Here is a tiny trained network, its code and every weight. The questions are about switching its units off for an input and a class, where a switched-off unit gives its printed mean instead of its output.

import numpy as np


def w(rows, s, z=0):
    codes = np.array(rows[::2]) - 128.0
    scale = np.full(codes.shape[1], s)
    scale[-1] = z or s
    return codes * scale


def f(y):
    return np.maximum(y, 0)


def log_softmax(a):
    a = a - a.max(-1, keepdims=True)
    return a - np.log(np.exp(a).sum(-1, keepdims=True))


def net(x, mask):
    res = np.array(x, float).reshape(1, 5) / 4 @ E
    y = f(res @ A[0][:, :-1].T + A[0][:, -1])
    res = res + np.where(mask, y, B[0][:, -1]) @ B[0][:, :-1]
    return log_softmax(res[-1] @ U[:, :-1].T + U[:, -1])


A, B = {}, {}
E = w([
[129,125,126,128],'x0',
[18,169,129,60],'x1',
[127,121,212,101],'x2',
[223,113,101,4],'x3',
[167,254,184,137],'x4',
],0.0079)
A[0] = w([
[85,121,184,44,116],'neuron 0',
[77,201,7,85,119],'neuron 1',
[155,146,90,99,246],'neuron 2',
[190,144,90,14,83],'neuron 3',
[126,43,79,94,108],'neuron 4',
[234,105,102,175,115],'neuron 5',
[191,242,104,110,98],'neuron 6',
[128,144,168,179,147],'neuron 7',
],0.015,0.012)
B[0] = w([
[170,162,164,127,192],'neuron 0',
[168,200,174,121,204],'neuron 1',
[96,2,185,174,247],'neuron 2',
[105,200,88,177,210],'neuron 3',
[89,171,154,44,193],'neuron 4',
[169,197,157,123,201],'neuron 5',
[95,121,122,43,196],'neuron 6',
[96,169,162,107,187],'neuron 7',
],0.031,0.012)
U = w([
[127,130,142,150,223],'0',
[107,127,137,153,217],'1',
[57,184,69,191,255],'2',
[215,152,133,124,60],'3',
[93,129,88,70,42],'4',
[118,75,101,175,57],'5',
[137,139,10,162,39],'6',
[218,74,56,129,35],'7',
],0.012,0.0061)

Each question gives the input, the list of numbers given to net, and the class t.
The units are the neurons (one row each of A and B). Each row of codes is followed by its name. A weight is (code - 128) times the scale printed after its matrix; where a second scale follows, it is the last column's (A, B and U).
mask holds one flag per neuron, in row order. A switched-off neuron (its flag False) gives its mean, the last column of its row in B, instead of its output. The means were averaged over made-up inputs and are rounded, as every weight is.
A unit's drop is (log p(t) with every unit on - log p(t) with that unit switched off) / (log p(t) with every unit on - log p(t) with every unit switched off).
The circuit of an input: a set's keep is (log p(t) with only the set's units on - log p(t) with every unit switched off) / (log p(t) with every unit on - log p(t) with every unit switched off). Starting from all 8 units, units are removed one at a time, each time the one whose removal leaves the highest keep (on an exact tie, the one counted first), for as long as the keep stays at least 0.8.
units of the circuit, in order: the units of the circuit, biggest drop first
unit that matters most: the unit with the biggest drop
top k neurons: the k neurons with the biggest drops, biggest first
drop of u: that unit's drop, to one decimal
input [-7,-2,6,4,-8], class 4: units of the circuit, in order	(neuron 4)
input [-4,5,2,-1,-2], class 3: top 2 neurons	(neuron 0; neuron 2)
input [2,-5,4,-3,-6], class 4: top 2 neurons	(neuron 2; neuron 4)
input [-2,2,-3,2,0], class 5: units of the circuit, in order	(neuron 5; neuron 2; neuron 7)
input [7,-6,-4,7,7], class 1: top 2 neurons	(neuron 2; neuron 6)
input [5,8,7,-5,-5], class 3: units of the circuit, in order	(neuron 0; neuron 2)
input [-2,8,6,6,2], class 3: top 3 neurons	(neuron 0; neuron 1; neuron 7)
input [3,-7,-4,0,-1], class 3: top 2 neurons	(neuron 5; neuron 3)
input [-6,8,0,-4,2], class 3: top 2 neurons	(neuron 1; neuron 2)
input [1,7,4,-1,2], class 3: top 2 neurons	(neuron 0; neuron 2)
input [2,1,3,-7,7], class 2: top 2 neurons	(neuron 2; neuron 4)
input [1,-4,-4,6,2], class 2: top 2 neurons	(neuron 3; neuron 0)
input [-5,4,2,-6,-8], class 4: units of the circuit, in order	(neuron 3; neuron 2)
input [-1,-8,-4,0,-4], class 3: units of the circuit, in order	(neuron 5)
input [5,-7,-1,-6,-5], class 3: top 4 neurons	(neuron 2; neuron 5; neuron 3; neuron 6)
input [0,-1,5,4,6], class 4: top 3 neurons	(neuron 6; neuron 1; neuron 5)
input [0,2,0,2,5], class 4: top 2 neurons	(neuron 6; neuron 5)
input [-1,6,-3,2,-2], class 3: top 2 neurons	(neuron 1; neuron 0)
input [-4,5,3,7,7], class 2: top 2 neurons	(neuron 3; neuron 4)
input [-4,-6,-5,3,8], class 4: top 3 neurons	(neuron 6; neuron 1; neuron 0)
input [-4,8,6,0,-3], class 3: unit that matters most	neuron 0
input [3,5,-4,7,3], class 2: drop of neuron 2	-0.1
input [-4,-4,5,3,7], class 4: drop of neuron 1	0.1
input [-2,3,3,8,-2], class 2: drop of neuron 3	1.9
input [-5,-2,2,-6,-3], class 2: drop of neuron 0	0.2
